Below are the code and all the weights of a small trained network. Each question names an input and a target symbol and asks about switching units off, where a switched-off unit gives its printed mean instead of its output.

import numpy as np


def w(rows, s, z=0):
    codes = np.array(rows[::2]) - 128.0
    scale = np.full(codes.shape[1], s)
    scale[-1] = z or s
    return codes * scale


def f(y):
    return y / 2 * (1 + np.tanh(0.7978845608 * (y + 0.044715 * y**3)))


def softmax(a):
    e = np.exp(a - a.max(-1, keepdims=True))
    return e / e.sum(-1, keepdims=True)


def log_softmax(a):
    a = a - a.max(-1, keepdims=True)
    return a - np.log(np.exp(a).sum(-1, keepdims=True))


def net(x, mask):
    ids = ['Φαγζηλξτω'.index(c) for c in x.split()]
    T = len(ids)
    res = E[ids] + P[:T]
    r = res
    for j in range(3):
        rows = slice(4 * j, 4 * j + 4)
        q, k, v = (r @ M[0][rows].T for M in (Q, K, V))
        z = softmax(np.where(np.tri(T) > 0, q @ k.T / 4**0.5, -1e9)) @ v
        o = O[0][rows]
        res = res + np.where(mask[j], z, o[:, -1]) @ o[:, :-1]
    y = f(res @ A[0][:, :-1].T + A[0][:, -1])
    res = res + np.where(mask[3:7], y, B[0][:, -1]) @ B[0][:, :-1]
    return log_softmax(res[-1] @ U[:, :-1].T + U[:, -1])


Q, K, V, O, A, B = {}, {}, {}, {}, {}, {}
E = w([
[42,76,119,119,31],'Φ',
[151,99,164,155,244],'α',
[66,137,140,79,215],'γ',
[188,131,134,177,70],'ζ',
[159,179,178,42,142],'η',
[191,237,165,157,19],'λ',
[108,220,156,149,127],'ξ',
[112,155,135,253,133],'τ',
[235,146,192,117,119],'ω',
],0.013)
P = w([
[124,141,107,131,113],'0',
[88,151,236,133,186],'1',
[118,63,203,158,126],'2',
[166,137,5,125,134],'3',
[99,234,129,20,182],'4',
[94,83,210,146,141],'5',
],0.011)
Q[0] = w([
[150,86,138,111,188],'h0',
[134,105,107,114,109],'h0',
[128,163,126,86,114],'h0',
[99,160,104,120,123],'h0',
[152,93,200,169,116],'h1',
[198,112,102,138,125],'h1',
[140,138,99,181,111],'h1',
[194,113,88,131,116],'h1',
[139,108,4,134,147],'h2',
[167,207,91,84,132],'h2',
[150,96,156,132,100],'h2',
[73,106,138,117,143],'h2',
],0.016)
K[0] = w([
[37,52,111,76,99],'h0',
[175,130,67,100,139],'h0',
[151,198,115,69,108],'h0',
[120,177,147,125,182],'h0',
[195,117,11,96,119],'h1',
[191,206,128,186,206],'h1',
[100,210,135,112,176],'h1',
[213,157,193,125,253],'h1',
[109,251,255,149,182],'h2',
[71,70,235,151,90],'h2',
[83,196,2,123,123],'h2',
[200,121,112,170,146],'h2',
],0.009)
V[0] = w([
[232,106,131,99,143],'h0',
[189,81,115,180,190],'h0',
[130,188,177,133,150],'h0',
[167,172,165,143,106],'h0',
[131,124,71,87,144],'h1',
[192,98,131,178,151],'h1',
[208,109,140,115,131],'h1',
[123,112,90,137,56],'h1',
[165,151,168,102,182],'h2',
[118,15,117,131,157],'h2',
[121,142,150,2,150],'h2',
[202,103,148,59,61],'h2',
],0.013)
O[0] = w([
[70,144,141,182,130,162],'h0',
[56,199,116,62,133,158],'h0',
[83,81,93,100,133,254],'h0',
[66,79,114,146,148,211],'h0',
[188,110,176,101,162,55],'h1',
[109,213,131,138,148,162],'h1',
[83,212,153,135,153,159],'h1',
[132,146,54,95,135,70],'h1',
[72,101,204,66,147,213],'h2',
[146,154,227,250,127,89],'h2',
[214,93,225,30,93,111],'h2',
[139,254,144,62,70,128],'h2',
],0.009,0.0054)
A[0] = w([
[18,148,185,72,188,5],'n0',
[27,108,101,67,126,199],'n1',
[195,48,254,153,106,172],'n2',
[109,215,103,143,146,166],'n3',
],0.006,0.0019)
B[0] = w([
[80,75,157,118,22,252],'n0',
[254,141,58,114,39,223],'n1',
[119,214,70,134,207,192],'n2',
[114,213,114,186,176,168],'n3',
],0.007,0.011)
U = w([
[155,104,139,118,225,199],'Φ',
[168,83,198,95,100,129],'α',
[121,126,80,108,119,35],'γ',
[129,1,124,146,55,63],'ζ',
[139,207,119,156,166,143],'η',
[162,107,129,153,130,224],'λ',
[73,85,85,173,152,2],'ξ',
[87,66,215,212,98,216],'τ',
[120,171,171,154,40,87],'ω',
],0.0084,0.003)

Each question gives the input, a string of symbols that net reads in full, and the target symbol t.
The units are the heads (4 rows each of Q, K, V and O) and the neurons (one row each of A and B). Each row of codes is followed by its name. A weight is (code - 128) times the scale printed after its matrix; where a second scale follows, it is the last column's (O, A, B and U).
mask holds one flag per unit, heads first, then neurons. A switched-off unit (its flag False) gives its mean, the last column of its rows in O or B, instead of its output. The means were averaged over made-up inputs and are rounded, as every weight is.
A unit's drop is (log p(t) with every unit on - log p(t) with that unit switched off) / (log p(t) with every unit on - log p(t) with every unit switched off).
The circuit of an input: a set's keep is (log p(t) with only the set's units on - log p(t) with every unit switched off) / (log p(t) with every unit on - log p(t) with every unit switched off). Starting from all 7 units, units are removed one at a time, each time the one whose removal leaves the highest keep (on an exact tie, the one counted first), for as long as the keep stays at least 0.8.
units of the circuit, in order: the units of the circuit, biggest drop first
most important unit: the unit with the biggest drop
k most important neurons: the k neurons with the biggest drops, biggest first
drop of u: that unit's drop, to one decimal
input η ξ γ ω, target ζ: units of the circuit, in order : (h2)
input ω ω ω α ω, target ω: units of the circuit, in order : (h2; n0; h1)
input ζ α ξ, target η: units of the circuit, in order : (h2; h1)
input τ ξ ω ω γ, target ω: units of the circuit, in order : (h2; n0)
input γ α ξ, target Φ: units of the circuit, in order : (n2; h2; h1; n0)
input α α Φ γ ω, target η: units of the circuit, in order : (h2; n0)
input ω ω ζ, target ω: units of the circuit, in order : (h2; h1)
input α Φ ζ τ, target η: units of the circuit, in order : (n0; h0)
input α ξ γ α, target ζ: 3 most important neurons : (n2; n3; n1)
input η γ η λ, target Φ: units of the circuit, in order : (n2; h2; n0; h1)
input α α α η Φ α, target Φ: 3 most important neurons : (n2; n0; n1)
input η γ λ η γ, target γ: units of the circuit, in order : (h2; n1)
input α α α ω γ α, target ω: units of the circuit, in order : (n0; h2; h0)
input ω η α α α ξ, target τ: most important unit : h2
input ζ α α, target η: units of the circuit, in order : (h2; h0)
input α α η λ ω, target α: 2 most important neurons : (n3; n0)
input λ γ α η, target Φ: 2 most important neurons : (n2; n0)
input ω λ η τ, target γ: 2 most important neurons : (n1; n0)
input γ τ λ ξ, target ξ: drop of h2 : 0.8
input ω ω ξ α ξ, target ζ: most important unit : h0
input ω α ω α, target τ: drop of n3 : 0.0
input α η ζ α, target α: drop of n2 : 0.0
